Each row, then roughly how far along a hidden order it lies, from 0 to 30
In the rows, zero is written as 128.
[135 145 120  95 130 153 123 122 108 136 122 150 148 121 132  94 125 142
 132 140 132 113 139 162 134 118 182 146 116 159 148  99 108 170  83 118
 114 104 144 129 135  94 114 119 124 132 125 119 207 113 133 116 142 168
  99 121 136 155 126 114 131 122  85 133 110 160 150 190 134 138 139 255
 121 135 134 125 136 104 129 145 121  91 102 134 142  76 117  96 121 119
 145 127 123 139 113] => 16
[142 120 133 117 129 116 127 111 166 114 129 118 161 124 255 109 127 109
 128 179 132 139 120 126 116 134 166 105 132  74 104 156 142  68 205 142
 190  94 123 134 127 163 134 116 124 115 150 111 148 140 125 128 131 124
 129 136 114 113 130 114 131 112 136 132 104 111 132 125 127 125 128   1
 133 120 122 140 125 125 120 113 128 108 135 131 123 137 133 141 128 143
 104  66 130 125 165] => 30
[124 135 131 103 130 146 112 120 141 129 132 134 115 132 188  86 117 117
 136 153 129 147 128 135 132 127 165 114 136  41 105 117 128  55 141 132
 242 127 129 134 130 130 176 110 151 132 120 113 168 155 128 119 117 153
 119 130 119 131 128 117 129 148 111 134  95 149 149 229 157 173 111  50
 129 137 121 137 126 112 120 141 128 116 131 129 119 144 132 119 120 134
 140 104 116 134 132] => 20
[133 125 126 127 128 125 143 133 151 112 128 126 120 125 255 161 133 128
 137 117 113 118 115 114 121 138 142  63 144  99 125 152 122 100 185 137
  85 108 135 130 128 142 135 104 123 118 140 130 125 106 132 125  81  76
 115 139 119 123 118 110 134 112 122 119 124 127 134 114 140 144 131  24
 132 118 127 128 105 112 120 116 126 144 118 130 167 176 141 144 138 134
 102  97 113 126 159] => 16
[144 139 129 127 124 101 117 109 134 113 149 141 121 125 174 132 124 142
 130  72 140 116 128  76 132 129 112 108 126  79 111 131 125  90 134 134
  67 132 148 125 145 153 107  99 116 119 152 111 177 120 138 123  78  97
 146 140 132 126 125 153 132 159 143 125 131 113 114 162 106 150 122 198
 126 132 137 126  55 116 125 136 128 132 106 126 153 159 114 136 136 107
 159  77 136 112 128] => 16
[145 113 129 132 125  89 129 120 140 121 138 129 184 117 182 110 138 136
 124 103 135 124 126 118 118 127 123 124 112 125 113 143 108  94 104 126
  94  99 137 128 132 149 103 132 102 118 177 114 157 139 131 122 106 135
 130 136 138 122 127 134 131  99 108 138 157  76 130  83  97 112 135 125
 122 112 137 148  79 129 125 112 125  99 140 132 123 125 112 122 143 125
 119  60 153 118 123] => 20
[132 126 129 108 131 163 146 137 102 112 120 147 105 135 224 123 132 129
 130 113 111 127 123 171 122 126 196 123 147 110 150 123 112 195 165 128
 150  99 128 128 119 102 135 110 124 129 123 146 132  88 122 125 140 146
 113 109 115 138 123 106 123  81 128 128 107 146 127 138 160 115 138  50
 129 129 113 118 173 136 125 129 124 128 109 139 107  76 136 129 108 135
 130 132 127 147 146] => 28
[149 134 117 128 128 153 166 108 185  95 133  95 151 132 251 158 143 147
 130 184  91 115  90 138 115 137 164  70 131 128 111 130 142 146 222 142
 108 118 134 132 118 145 153  97 121 115 138 131 111 112 118 143 122 121
 115 159 110 125 129 103 135 130 143 112 113 179 130 208 117 112 133   1
 136 121 134 122 119 115 126 129 129 113 124 122 150 146 141 162 141 141
 116 130  97 122 178] => 20
[109 111 132 139 133 125 133 148 122 137 145 145 138 138  90  81 134 127
 132  74 125 144 117 162 126 125 145 124 129  43 118 113  85 108  71 123
 205 117 122 133 121  91 158 126 128 133 152 132 120 150 126 122 119 182
 125 132 129 131 128 127 121 105  74 141 151 134 138 162 141 152 111  76
 131 125 125 150  87 150 121 124 129  92 142 134  64 117 117 129 135 140
 146 131 135 133 105] => 18
[129 140 124 108 133 175 136 117 149 123 121 116 134 134 160 105 123 122
 132 203 112 133 120 163 127 128 187 122 134 115 125 112 147 140 180 135
 211 122 124 134 123 120 165 112 145 130 103 124 142 135 120 134 162 160
 110 130 113 135 133 102 130 140 129 123  86 183 145 227 153 140 125  46
 132 138 124 121 169 117 127 139 128 105 125 126 129 104 140 130 118 142
 127 144 102 139 152] => 22
[127 153 125 107 125 149 112 102 128 107 139 147  68 138 165 140 122 138
 129 120 136 132 118  97 137 125 143 114 135  67 125 116 132 153 190 134
 121 142 141 126 127 123 130  96 131 127 121 132 160  90 134 129  96 107
 155 151 116 131 131 143 123 161 158 123  97 168 106 237 122 125 114 119
 135 147 122 109 124 121 123 155 130 153  97 125 132 158 119 151 112 113
 183 123 115 123 152] => 28
[116 147 116 127 131 177 146 125 151 125 132 113 106 141  81 137 130 145
 135 162 104 124 106 147 134 129 147 103 131 113 129  92 131 167 144 131
 148 153 131 131 122 100 162 108 144 133 102 137 114 122 124 139 134 148
 117 152 120 140 132 115 128 168 116 114 108 215 138 255 140 149 115  93
 136 140 133 118 132 119 129 153 131 126 118 120 138 142 134 147 132 134
 154 197  87 131 140] => 11
[155 134 123 135 127 131 151 121 158 115 145  95 155 127 153 116 130 159
 137 103  93 108 120 123 126 136 131  92 125 111  91 105 136  68 107 134
 128 145 143 131 147 160 162 104 138 126 132 101 140 171 122 131 101 167
  98 123 134 135 123 116 145 185 120 119 136 142 153 223 142 193 125 117
 117 126 147 133  65 100 133 136 128  91 133 120 169 129 140 110 152 126
 121 122 113 122 113] => 0
